Below are the code and all the weights of a small trained network. Each question names an input and a class and asks about switching units off, where a switched-off unit gives its printed mean instead of its output.

import numpy as np


def w(rows, s, z=0):
    codes = np.array(rows[::2]) - 128.0
    scale = np.full(codes.shape[1], s)
    scale[-1] = z or s
    return codes * scale


def f(y):
    return np.maximum(y, 0)


def log_softmax(a):
    a = a - a.max(-1, keepdims=True)
    return a - np.log(np.exp(a).sum(-1, keepdims=True))


def net(x, mask):
    res = np.array(x, float).reshape(1, 4) / 4 @ E
    y = f(res @ A[0][:, :-1].T + A[0][:, -1])
    res = res + np.where(mask, y, B[0][:, -1]) @ B[0][:, :-1]
    return log_softmax(res[-1] @ U[:, :-1].T + U[:, -1])


A, B = {}, {}
E = w([
[169,80,170,84,72,92,151,88,85],'x0',
[116,116,142,140,111,135,134,146,137],'x1',
[127,138,114,170,95,11,88,185,77],'x2',
[65,101,175,139,184,159,96,97,45],'x3',
],0.012)
A[0] = w([
[109,130,156,101,140,183,191,56,161,51],'neuron 1',
[106,95,161,124,160,155,57,127,89,93],'neuron 2',
[123,144,109,180,98,19,39,177,53,93],'neuron 3',
[54,232,79,184,206,162,61,178,199,12],'neuron 4',
[71,96,202,142,175,153,93,85,1,155],'neuron 5',
[126,97,163,116,175,182,188,60,187,39],'neuron 6',
[27,87,159,155,186,164,54,106,56,137],'neuron 7',
[180,78,218,78,94,99,141,85,89,27],'neuron 8',
[177,192,66,100,67,103,202,139,194,151],'neuron 9',
[176,43,153,54,73,103,178,101,104,9],'neuron 10',
],0.008,0.0014)
B[0] = w([
[44,186,214,140,168,157,183,168,107,204],'neuron 1',
[137,101,108,104,95,120,137,205,135,183],'neuron 2',
[50,255,219,75,251,178,247,127,124,241],'neuron 3',
[213,11,164,235,190,71,42,33,47,228],'neuron 4',
[165,103,45,75,74,91,126,198,244,247],'neuron 5',
[13,188,181,93,169,184,180,142,137,213],'neuron 6',
[170,115,45,79,44,108,126,188,174,238],'neuron 7',
[175,37,152,247,178,84,86,60,84,195],'neuron 8',
[195,111,68,63,49,130,146,207,197,199],'neuron 9',
[178,109,124,237,128,56,91,109,72,192],'neuron 10',
],0.0061,0.012)
U = w([
[165,108,1,41,56,111,110,219,201,255],'0',
[48,234,239,82,177,132,192,139,117,55],'1',
[178,37,142,232,145,99,33,62,72,89],'2',
],0.0088,0.00083)

Each question gives the input, the list of numbers given to net, and the class t.
The units are the neurons (one row each of A and B). Each row of codes is followed by its name. A weight is (code - 128) times the scale printed after its matrix; where a second scale follows, it is the last column's (A, B and U).
mask holds one flag per neuron, in row order. A switched-off neuron (its flag False) gives its mean, the last column of its row in B, instead of its output. The means were averaged over made-up inputs and are rounded, as every weight is.
A unit's drop is (log p(t) with every unit on - log p(t) with that unit switched off) / (log p(t) with every unit on - log p(t) with every unit switched off).
The circuit of an input: a set's keep is (log p(t) with only the set's units on - log p(t) with every unit switched off) / (log p(t) with every unit on - log p(t) with every unit switched off). Starting from all 10 units, units are removed one at a time, each time the one whose removal leaves the highest keep (on an exact tie, the one counted first), for as long as the keep stays at least 0.8.
circuit, biggest first: the units of the circuit, biggest drop first
most important unit: the unit with the biggest drop
top k neurons: the k neurons with the biggest drops, biggest first
drop when u is switched off: that unit's drop, to one decimal
input [6,-1,-4,6], class 0: circuit, biggest first => neuron 5
input [7,-3,-4,7], class 0: top 2 neurons => neuron 5; neuron 4
input [8,-6,5,-5], class 2: top 2 neurons => neuron 8; neuron 10
input [-7,-3,-6,0], class 2: top 2 neurons => neuron 4; neuron 3
input [-3,3,7,5], class 1: top 2 neurons => neuron 3; neuron 9
input [6,1,-4,6], class 0: top 3 neurons => neuron 5; neuron 4; neuron 7
input [-6,-6,7,0], class 1: top 3 neurons => neuron 3; neuron 8; neuron 10
input [5,-7,2,-4], class 2: top 2 neurons => neuron 5; neuron 7
input [0,-1,5,-4], class 1: top 3 neurons => neuron 3; neuron 5; neuron 7
input [6,2,-2,6], class 0: top 4 neurons => neuron 5; neuron 4; neuron 7; neuron 2
input [-6,5,8,8], class 0: top 2 neurons => neuron 7; neuron 5
input [-6,-6,4,-5], class 2: top 2 neurons => neuron 4; neuron 5
input [1,6,5,2], class 1: drop when neuron 7 is switched off => 0.0
input [-7,8,-5,-3], class 2: drop when neuron 4 is switched off => 1.1
input [2,-7,3,3], class 0: drop when neuron 5 is switched off => 0.6
input [8,-3,-7,-6], class 2: most important unit => neuron 10
